Below is a small trained network, with its code and all its weights. Each question gives an input and a class and asks what happens when units are switched off, that is, made to give their printed mean instead of their output.

import numpy as np


def w(rows, s, z=0):
    codes = np.array(rows[::2]) - 128.0
    scale = np.full(codes.shape[1], s)
    scale[-1] = z or s
    return codes * scale


def norm(h):
    return h / np.sqrt((h * h).mean(-1, keepdims=True) + 1e-5)


def f(y):
    return y / 2 * (1 + np.tanh(0.7978845608 * (y + 0.044715 * y**3)))


def log_softmax(a):
    a = a - a.max(-1, keepdims=True)
    return a - np.log(np.exp(a).sum(-1, keepdims=True))


def net(x, mask):
    res = np.array(x, float).reshape(1, 7) / 4 @ E
    u = 0
    for l in range(2):
        y = f(norm(res) @ A[l][:, :-1].T + A[l][:, -1])
        res = res + np.where(mask[u : u + 10], y, B[l][:, -1]) @ B[l][:, :-1]
        u += 10
    return log_softmax(norm(res)[-1] @ U[:, :-1].T + U[:, -1])


A, B = {}, {}
E = w([
[189,154,125,157,135,120,136,127,83,36,92],'x0',
[32,193,59,125,112,122,158,24,25,170,118],'x1',
[163,140,95,145,85,112,183,200,83,179,183],'x2',
[5,157,114,139,179,85,147,216,129,52,169],'x3',
[131,139,194,201,144,107,194,100,97,171,90],'x4',
[119,162,183,158,87,202,138,122,129,182,208],'x5',
[121,146,93,161,127,95,115,146,140,148,169],'x6',
],0.0019)
A[0] = w([
[93,142,142,166,130,136,107,66,124,214,131,11],'0.n1',
[120,203,89,186,126,78,195,105,24,117,150,96],'0.n2',
[76,161,45,84,130,126,62,252,143,40,180,115],'0.n3',
[139,112,156,104,96,163,87,138,160,124,201,46],'0.n4',
[65,175,104,77,151,114,103,42,106,87,98,3],'0.n5',
[226,106,136,92,88,204,129,97,108,139,83,25],'0.n6',
[184,131,161,132,107,94,176,187,165,161,181,50],'0.n7',
[23,144,109,99,91,188,168,127,58,177,200,22],'0.n8',
[83,148,2,98,120,61,128,157,103,199,156,40],'0.n9',
[36,154,117,52,166,141,95,75,132,90,101,107],'0.n10',
],0.0034,0.0014)
B[0] = w([
[112,131,140,137,164,65,157,166,124,97,140,149],'0.n1',
[63,190,101,158,103,168,141,200,87,175,100,215],'0.n2',
[239,89,176,32,152,5,231,137,114,92,135,249],'0.n3',
[104,162,81,170,75,167,86,82,74,199,154,152],'0.n4',
[109,9,82,231,164,190,39,82,116,111,105,163],'0.n5',
[115,65,144,87,110,41,30,8,151,150,158,204],'0.n6',
[69,158,73,118,114,164,62,99,86,81,117,163],'0.n7',
[177,253,191,163,29,148,190,193,105,194,163,203],'0.n8',
[176,137,214,72,17,145,54,5,192,232,235,184],'0.n9',
[117,99,81,226,63,157,76,98,47,92,130,188],'0.n10',
],0.0027,0.002)
A[1] = w([
[228,112,130,120,81,164,96,23,91,165,96,35],'1.n1',
[153,151,82,151,122,64,177,59,49,140,60,41],'1.n2',
[163,154,147,200,94,231,98,155,125,88,194,134],'1.n3',
[158,46,111,135,191,89,93,86,177,98,60,151],'1.n4',
[89,119,174,157,169,168,120,99,213,193,104,24],'1.n5',
[187,136,149,181,111,74,134,80,87,143,102,152],'1.n6',
[131,138,129,196,88,249,45,94,169,227,159,65],'1.n7',
[141,103,102,54,92,118,98,105,198,133,220,116],'1.n8',
[12,147,27,184,149,178,48,42,100,76,96,9],'1.n9',
[3,91,65,133,152,172,99,94,165,107,42,58],'1.n10',
],0.0036,0.0014)
B[1] = w([
[122,32,121,119,142,121,50,90,165,116,154,249],'1.n1',
[81,94,100,207,131,189,106,178,86,94,133,175],'1.n2',
[61,149,84,145,68,123,131,98,71,208,120,176],'1.n3',
[90,164,111,134,127,117,175,161,89,144,194,250],'1.n4',
[173,141,119,79,133,22,160,161,120,90,192,138],'1.n5',
[43,118,102,142,104,161,91,129,129,155,172,191],'1.n6',
[110,153,99,176,171,101,165,225,92,55,76,250],'1.n7',
[122,113,233,142,169,112,56,48,179,186,101,222],'1.n8',
[136,4,106,201,123,201,38,101,104,127,95,182],'1.n9',
[124,73,47,190,102,138,123,162,59,118,158,152],'1.n10',
],0.0038,0.0024)
U = w([
[146,137,136,101,186,97,184,191,146,48,112,127],'0',
[126,201,32,86,164,191,181,70,214,126,45,36],'1',
[158,101,161,76,128,104,91,79,186,150,156,133],'2',
[98,83,88,183,119,166,96,106,88,120,110,135],'3',
[127,218,21,66,162,230,193,53,241,122,11,6],'4',
[102,225,125,145,78,142,180,147,90,170,148,131],'5',
],0.013,0.021)

Each question gives the input, the list of numbers given to net, and the class t.
The units are the neurons (one row each of A and B). Each row of codes is followed by its name. A weight is (code - 128) times the scale printed after its matrix; where a second scale follows, it is the last column's (A, B and U).
mask holds one flag per neuron, layer by layer. A switched-off neuron (its flag False) gives its mean, the last column of its row in B, instead of its output. The means were averaged over made-up inputs and are rounded, as every weight is.
A unit's drop is (log p(t) with every unit on - log p(t) with that unit switched off) / (log p(t) with every unit on - log p(t) with every unit switched off).
The circuit of an input: a set's keep is (log p(t) with only the set's units on - log p(t) with every unit switched off) / (log p(t) with every unit on - log p(t) with every unit switched off). Starting from the 12 units with the biggest drops (on a tie, the unit counted first), units are removed one at a time, each time the one whose removal leaves the highest keep (on an exact tie, the one counted first), for as long as the keep stays at least 0.8.
circuit, biggest first: the units of the circuit, biggest drop first
most important unit: the unit with the biggest drop
top k neurons: the k neurons with the biggest drops, biggest first
top k neurons in layer l: the k neurons of layer l with the biggest drops, biggest first
drop of u: that unit's drop, to one decimal
input [-2,6,8,-8,1,-1,-8], class 2: top 2 neurons in layer 0	0.n6; 0.n10
input [-3,-2,-1,5,-6,2,3], class 2: most important unit	1.n8
input [1,-8,7,3,-5,5,-5], class 2: circuit, biggest first	1.n7; 1.n8
input [5,-4,6,-6,3,3,7], class 3: top 2 neurons in layer 0	0.n8; 0.n6
input [-1,-5,-4,1,3,8,-2], class 0: top 2 neurons	1.n7; 1.n5
input [-6,1,7,8,-4,0,-4], class 2: top 3 neurons in layer 1	1.n7; 1.n8; 1.n4
input [-4,-8,2,-3,1,7,3], class 5: circuit, biggest first	1.n3; 1.n7
input [-5,-8,-8,-5,3,-6,8], class 0: top 2 neurons in layer 0	0.n9; 0.n3
input [-2,-3,5,4,-3,-1,1], class 2: circuit, biggest first	0.n9; 1.n8
input [-4,-5,-2,-3,4,8,4], class 5: top 2 neurons in layer 1	1.n3; 1.n7
input [-5,5,7,-7,-3,-2,2], class 2: top 2 neurons	0.n9; 1.n1
input [6,3,0,7,-4,1,1], class 0: top 2 neurons in layer 0	0.n3; 0.n4
input [1,1,4,3,-3,-5,3], class 2: drop of 0.n9	1.3
input [-6,4,-7,-2,1,8,3], class 5: drop of 0.n4	0.0
input [-5,-3,-3,3,6,-4,8], class 0: drop of 1.n8	0.1
